Below are the code and all the weights of a small trained network. Each question names an input and a class and asks about switching units off, where a switched-off unit gives its printed mean instead of its output.

import numpy as np


def w(rows, s, z=0):
    codes = np.array(rows[::2]) - 128.0
    scale = np.full(codes.shape[1], s)
    scale[-1] = z or s
    return codes * scale


def norm(h):
    return h / np.sqrt((h * h).mean(-1, keepdims=True) + 1e-5)


def f(y):
    return y / 2 * (1 + np.tanh(0.7978845608 * (y + 0.044715 * y**3)))


def log_softmax(a):
    a = a - a.max(-1, keepdims=True)
    return a - np.log(np.exp(a).sum(-1, keepdims=True))


def net(x, mask):
    res = np.array(x, float).reshape(1, 3) / 4 @ E
    u = 0
    for l in range(3):
        y = f(norm(res) @ A[l][:, :-1].T + A[l][:, -1])
        res = res + np.where(mask[u : u + 5], y, B[l][:, -1]) @ B[l][:, :-1]
        u += 5
    return log_softmax(norm(res)[-1] @ U[:, :-1].T + U[:, -1])


A, B = {}, {}
E = w([
[108,8,253],'x0',
[4,105,23],'x1',
[182,138,37],'x2',
],0.0055)
A[0] = w([
[25,175,61,223],'0.n0',
[181,86,108,4],'0.n1',
[53,13,112,210],'0.n2',
[129,112,255,152],'0.n3',
[115,154,113,111],'0.n4',
],0.0086,0.0027)
B[0] = w([
[2,6,37,241],'0.n0',
[122,55,73,116],'0.n1',
[149,7,213,252],'0.n2',
[154,186,90,249],'0.n3',
[87,126,170,128],'0.n4',
],0.0067,0.0043)
A[1] = w([
[98,206,150,90],'1.n0',
[162,32,79,95],'1.n1',
[185,98,189,222],'1.n2',
[130,76,140,79],'1.n3',
[128,110,10,253],'1.n4',
],0.013,0.0023)
B[1] = w([
[97,137,213,139],'1.n0',
[32,198,154,204],'1.n1',
[144,38,40,253],'1.n2',
[81,145,43,162],'1.n3',
[159,165,254,235],'1.n4',
],0.0082,0.0059)
A[2] = w([
[9,42,71,235],'2.n0',
[9,72,140,255],'2.n1',
[168,156,68,98],'2.n2',
[182,108,72,189],'2.n3',
[221,160,131,177],'2.n4',
],0.014,0.0049)
B[2] = w([
[237,151,43,247],'2.n0',
[193,162,133,236],'2.n1',
[105,104,152,134],'2.n2',
[106,7,132,164],'2.n3',
[64,120,133,177],'2.n4',
],0.011,0.014)
U = w([
[83,148,83,1],'0',
[95,11,140,193],'1',
[251,169,35,192],'2',
[74,224,192,183],'3',
],0.017,0.01)

Each question gives the input, the list of numbers given to net, and the class t.
The units are the neurons (one row each of A and B). Each row of codes is followed by its name. A weight is (code - 128) times the scale printed after its matrix; where a second scale follows, it is the last column's (A, B and U).
mask holds one flag per neuron, layer by layer. A switched-off neuron (its flag False) gives its mean, the last column of its row in B, instead of its output. The means were averaged over made-up inputs and are rounded, as every weight is.
A unit's drop is (log p(t) with every unit on - log p(t) with that unit switched off) / (log p(t) with every unit on - log p(t) with every unit switched off).
The circuit of an input: a set's keep is (log p(t) with only the set's units on - log p(t) with every unit switched off) / (log p(t) with every unit on - log p(t) with every unit switched off). Starting from the 12 units with the biggest drops (on a tie, the unit counted first), units are removed one at a time, each time the one whose removal leaves the highest keep (on an exact tie, the one counted first), for as long as the keep stays at least 0.8.
units of the circuit, in order: the units of the circuit, biggest drop first
most important unit: the unit with the biggest drop
k most important neurons: the k neurons with the biggest drops, biggest first
k most important neurons of layer l: the k neurons of layer l with the biggest drops, biggest first
drop when u is switched off: that unit's drop, to one decimal
input [-4,-5,-7], class 3: units of the circuit, in order	2.n0
input [-7,-7,7], class 3: units of the circuit, in order	2.n0, 1.n4, 2.n4, 2.n1
input [-1,1,4], class 3: units of the circuit, in order	1.n4, 2.n0
input [-6,1,0], class 3: 4 most important neurons	1.n4, 1.n2, 2.n0, 0.n2
input [-7,1,-2], class 3: 3 most important neurons	1.n4, 1.n2, 2.n0
input [0,-1,-3], class 3: 2 most important neurons of layer 0	0.n3, 0.n2
input [6,-8,0], class 1: 2 most important neurons	2.n0, 0.n0
input [6,-4,2], class 1: 2 most important neurons of layer 0	0.n0, 0.n3
input [-8,-1,-4], class 3: 2 most important neurons	1.n4, 2.n0
input [7,-5,2], class 1: 3 most important neurons of layer 2	2.n0, 2.n3, 2.n1
input [-3,-5,-1], class 1: 3 most important neurons	1.n4, 2.n0, 1.n1
input [-5,-2,-6], class 3: 2 most important neurons	2.n0, 1.n2
input [-6,2,6], class 3: 2 most important neurons	1.n4, 2.n0
input [-4,-6,6], class 1: 2 most important neurons	0.n0, 2.n0
input [-5,-7,5], class 1: 2 most important neurons	2.n0, 0.n0
input [1,-4,-3], class 1: 2 most important neurons	2.n0, 1.n4
input [8,-2,-8], class 2: most important unit	1.n4
input [-2,-4,-1], class 1: drop when 1.n4 is switched off	0.3
input [-2,-7,0], class 1: drop when 2.n0 is switched off	0.1
input [0,-4,6], class 1: drop when 0.n0 is switched off	1.0
